Each row is followed by its class.
[-13  -1   0  14  25  -8   9  12  20  15  -2 -13  -6 -12 -19   4  -9  -7
  12 -14  -7   1  -2   7  -6  -7 -16   0   2  20  10  21  -2  -8   6  18
  -8   1   4   5   6 -21] -> Zali
[ -2  -7   1   0  13  -2   2  10  26  14   0  -9  -7 -11  -5   2   8   8
  14  -8 -12   5  -8  -8   0   0  -7  -2   2  -3   4  12  -2   6   1  23
 -16  -5  -4   2   6  -5] -> Zali
[  0 -15  -4   2  14  -5   9  10  13   9   0  -6  -5  -8   2   8  10   6
  20  -4  -8   6  -4 -15  -7  -2  -7   0   1 -17   6   8  10   3  -4  12
   3  -4 -13   4   3   6] -> Zali
[  2 -17  -1  -2  20  -2  13   3  13  13  -3 -15  -5 -16   1  -4  15  26
  34 -12 -15  13  -6 -14   1  -6   0   6   4  19  11   3   5  19   1  11
 -27  -3  -2  -2   4  -1] -> Zali
[  2  -4  -2  -4 -10  -1  -8   7   0  -1   0   5  -4   4  10   6   8  -1
  -7   9  -4  -3 -11 -11  -4   9  -4  -6  -4 -46  -4   3   1  -1  -4  12
  10  -4 -18   4   0  18] -> Vobe
[ 12 -11  -3  -8  -4   8   5  -8  -5  -6  -1   2   3  -6  15  -2  14  15
  15   6  -2   8   3 -14   4   1  10  -1   2  -6   0 -16  10  13  -8  -9
  -3   2  -8  -4  -3  19] -> Vobe
[-12   8   0  10   9  -5   4   4   9   5   0  -3   3  -3 -13   1 -12 -11
  -2 -11   5  -6   8   8  -6  -3  -6   1   0  22   2   4   1 -11   7   4
   3   0  13   1   6 -20] -> Zali
[  3 -15  -5   3  17  -1  22  -6   6  -3  -1  -2   2  -5   0   0   7   9
  28  -4   8  15  13  -2   2  -4   6   8   9  30  11  -7  12   3  -5 -21
   4   6   0  -2  -4   4] -> Vobe
[  1 -22   2   1  25  -3   8  14  24  22   0 -18 -13 -20  -1   3  19  22
  34 -13 -22  16 -14 -14  -2  -3  -9   5   6  -1   8  17   5  13   0  25
 -29  -6 -14   4   6   4] -> Zali
[ -4 -19  -8   1  27  -8  22   7  22  10  -1 -14  -4 -18  -7   0  12  16
  44 -15 -12   6   8 -19 -11  -9  -3   3   2  21  16   4  16  15   1  21
 -12  -2   3  -1   7  -3] -> Zali
[  5 -12  -6  -1   9   2  15  -4   4  -4  -2  -3   1  -2   6  -2  12  15
  23   3   1  10   9 -10   1  -4   5   3   4  11   7  -9  12  10  -6 -13
   3   5  -4  -2  -3   8] -> Vobe
[ -8  -7  -3   7  16  -8  10  11  15   8  -1  -7  -6  -8  -5   6   1  -3
  15  -9  -6  -1   2  -7 -12  -4  -8   0   1   3   8  12   6  -2   1  17
   4  -3  -2   9   3  -8] -> Zali
[  6 -10  -4  -4   9   2   8 -10   4   0   1  -3   4  -5   3  -6  10  14
  22  -4  -1  10   9  -7   3  -9   8   4   3  24   0  -9   7  15  -2 -13
 -13   3   6  -7  -2   1] -> Vobe
[  6  -3  -3  -8 -15   3  -2  -1  -8 -10   1   8   2   9  15   3  10   2
  -4  12   3  -1  -1 -17  -3   8   4  -6  -3 -40  -5 -10   7   5  -7  -1
  20  -1 -15   1  -3  25] -> Vobe
[  1 -12   0   0  12  -1   7   6  10   8  -3  -6  -4  -8   6   1   9  10
  18  -5  -8   8  -2  -9  -3  -3  -3   3   3   0   6   4   4   7   0   9
  -8  -3  -6   1   1   1] -> Zali
[ -5  -5   4  10  20  -7  13  10  16  10  -2  -8  -4 -11 -12   4  -4   0
  17 -14  -5   5   4   4  -6  -7  -8   6   7  22  10  13   4  -2   5   9
  -4  -1   4   3   4 -14] -> Zali
[  6 -11  -1 -10   8   2   6  -4   2   1  -1  -4  -3  -8   7  -5  14  17
  21  -2  -7  14   1 -11   3  -4   6   3   2  10   2  -6   8  12  -3  -2
 -12   1  -5   6   0  11] -> Vobe
[ -6  -9  -3   2  15  -7   5  14  22  16   1 -13  -9 -14  -4   3   9  12
  22 -11 -16   4  -3 -15  -5   0 -10   0   2  -8   7  15   5   5  -1  31
 -10  -6  -6   4   4  -3] -> Zali
[  9  -8  -3  -7  -8   3   1  -4  -3  -7   0   6   1   5  13   2  12   8
   0  11   1   6   0 -11   3   4   6  -2   0 -25  -1  -9   8   6  -7 -12
  13   3 -16   0  -4  23] -> Vobe
[ -6  -4   4   7  20  -4   6   8  13  17   0 -11  -6 -13 -11  -3   1   9
  17 -16 -10   5  -7   4  -3  -6  -7   5   3  23   6  16  -3   5   8  20
 -28  -5   8   0   5 -17] -> Zali
